Questions about the grid below. Rows and columns are numbered from 0.
1) The entry in the bottom-right corner?
2) The entry at row 0, column 1?
3) The entry at row 2, column 2?
4) The entry at row 1, column 0?
5) The entry in row 2 and column 1?
6) The entry in the bottom-left corner?
7) The entry at row 1, column 1?
8) The largest entry?
76 66 139 140 60 133 98 112 65 112 121
130 93 119 118 113 121 132 95 77 130 77
132 112 119 108 119 120 132 96 75 131 71
61 118 119 116 91 120 63 133 116 67 141
115 137 64 67 139 111 94 122 120 112 113
77 67 138 134 63 132 95 115 66 111 120
88 66 140 139 62 133 103 113 67 117 121
66 124 97 96 117 122 67 129 121 77 133
128 109 118 109 114 115 127 101 79 126 80
79 124 87 86 122 122 74 123 117 94 127
127 131 75 86 128 94 131 113 72 130 75
97 128 81 82 123 123 78 124 116 106 124
85 106 109 97 93 106 80 101 113 87 115
80 124 86 86 122 122 76 124 115 94 128
136 114 108 99 118 114 138 89 77 138 69
1) 69
2) 66
3) 119
4) 130
5) 112
6) 136
7) 93
8) 141

Questions about the array below.
1) What is the entry directly above the smallest entry?
2) What is the entry just left of 96?
3) What is the top-left entry?
4) What is the entry just left of 46?
5) What is the entry in the bottom-left corner?
6) What is the entry just right of the largest entry?
7) What is the bottom entry of the column that holds the smallest entry?
90 79 80 96 82 107 104 72
95 78 113 95 46 83 113 83
118 142 107 105 122 104 110 87
1) 82
2) 80
3) 90
4) 95
5) 118
6) 107
7) 122

115 115 113 113 121 114 116 116 117 119 111 114 113 111 114 117
115 118 116 116 114 116 113 112 114 116 117 115 114 113 119 117
115 121 111 112 131 112 115 110 112 138 109 120 109 114 116 114
111 121 114 117 122 114 113 109 117 126 115 120 110 112 118 116
112 119 121 125 113 117 108 109 113 113 125 123 114 116 126 111
127 111 119 113 119 116 125 130 121 109 114 110 123 116 110 116
134 107 125 112 108 118 128 148 125 105 118 108 137 123 111 116
120 111 112 110 115 115 124 125 116 117 111 113 118 117 112 121
116 113 119 116 114 115 118 118 115 112 116 116 118 117 112 117
The entry just left of 124 is 115
The 2nd entry, reading row by row?
Answer: 115
The 4th entry from the end, reading row by row -> 118
The smallest entry in the first column?
Answer: 111
The last entry, reading row by row: 117
The entry in the bottom-left corner: 116
The largest entry in the last column is 121
The first entry in the row that holds the largest entry: 134
The 3rd largest entry?
Answer: 137
The top-left entry -> 115
The largest entry in the last row: 119
The top entry of the column that holds the smallest entry?
Answer: 119
The 2nd entry on the main diagonal?
Answer: 118
The top entry of the column that holds the largest entry is 116
The second largest entry?
Answer: 138
The entry directly below the largest entry -> 125
The smallest entry -> 105
The 3rd entry on the main diagonal?
Answer: 111
The second-last entry, reading row by row?
Answer: 112
The entry directly above 105 -> 109
The entry directly above 138 -> 116
The bottom entry of the column that holds the smallest entry?
Answer: 112
The entry directly above the largest entry is 130
The largest entry in the first row?
Answer: 121
The top-right entry?
Answer: 117
The 4th entry in reading order: 113
The 3rd entry from the end, reading row by row?
Answer: 117

Read these off the table that follows. Counting starts at 0.
1) What is the entry in the bottom-left corner?
2) What is the entry in the top-left corner?
3) What is the entry directly above 79?
4) What is the entry at row 0, column 2?
5) What is the top-right entry?
6) What is the entry at row 1, column 1?
7) What is the entry in row 1 and column 0?
8) What is the entry directly below 110?
138  115   73   55   72  141   50
 99  153  150  121   77   85   91
 90  107   96  141   51  147  144
150  153  147  100  129   53   94
136   81   48   67  117   77  130
 48   70  145  106  107  141  126
 98  115   53  114   80   81   64
151   67   88  107  120   70  135
 79   69   51   83  112   76  102
 98   66  141   57   92   82   62
126   55   88   64   77   88  132
118   81   70   80  108  110   53
 75   63   70   51   98   75  152
111  147  106   93  117  142  103
 90   50   70   89  104  103   57
 60   90   71  133   54   54   98
1) 60
2) 138
3) 151
4) 73
5) 50
6) 153
7) 99
8) 75

m = 103 141 121 93
Read off the first entry from the right.
93
Read off the 1st entry from the left.
103
Read off the maximum.
141

Questions about the matrix below. Counting starts at 0.
1) Find the entry directly above the largest entry.
2) Find the entry in the bottom-left corner.
3) Find the top-left entry.
4) Find the top-right entry.
5) Find the entry in the bottom-right corner.
6) Find the entry at row 2, column 1.
7) Find the entry at row 2, column 0.
[[111, 73, 95, 110, 89, 100, 86, 101, 98, 106, 112, 100, 88, 94, 118],
 [114, 73, 101, 106, 87, 96, 91, 89, 97, 101, 112, 105, 90, 86, 120],
 [112, 73, 100, 103, 103, 89, 92, 88, 102, 102, 88, 80, 94, 97, 85],
 [103, 73, 105, 104, 91, 96, 108, 103, 97, 107, 91, 111, 100, 105, 109],
 [102, 73, 106, 105, 88, 94, 109, 99, 97, 108, 90, 113, 97, 106, 107],
 [99, 73, 94, 109, 87, 83, 95, 108, 93, 100, 96, 111, 108, 110, 104],
 [114, 73, 102, 102, 101, 89, 94, 145, 101, 101, 89, 77, 95, 98, 85],
 [102, 73, 106, 108, 90, 94, 108, 126, 93, 107, 89, 107, 94, 106, 109]]
1) 108
2) 102
3) 111
4) 118
5) 109
6) 73
7) 112
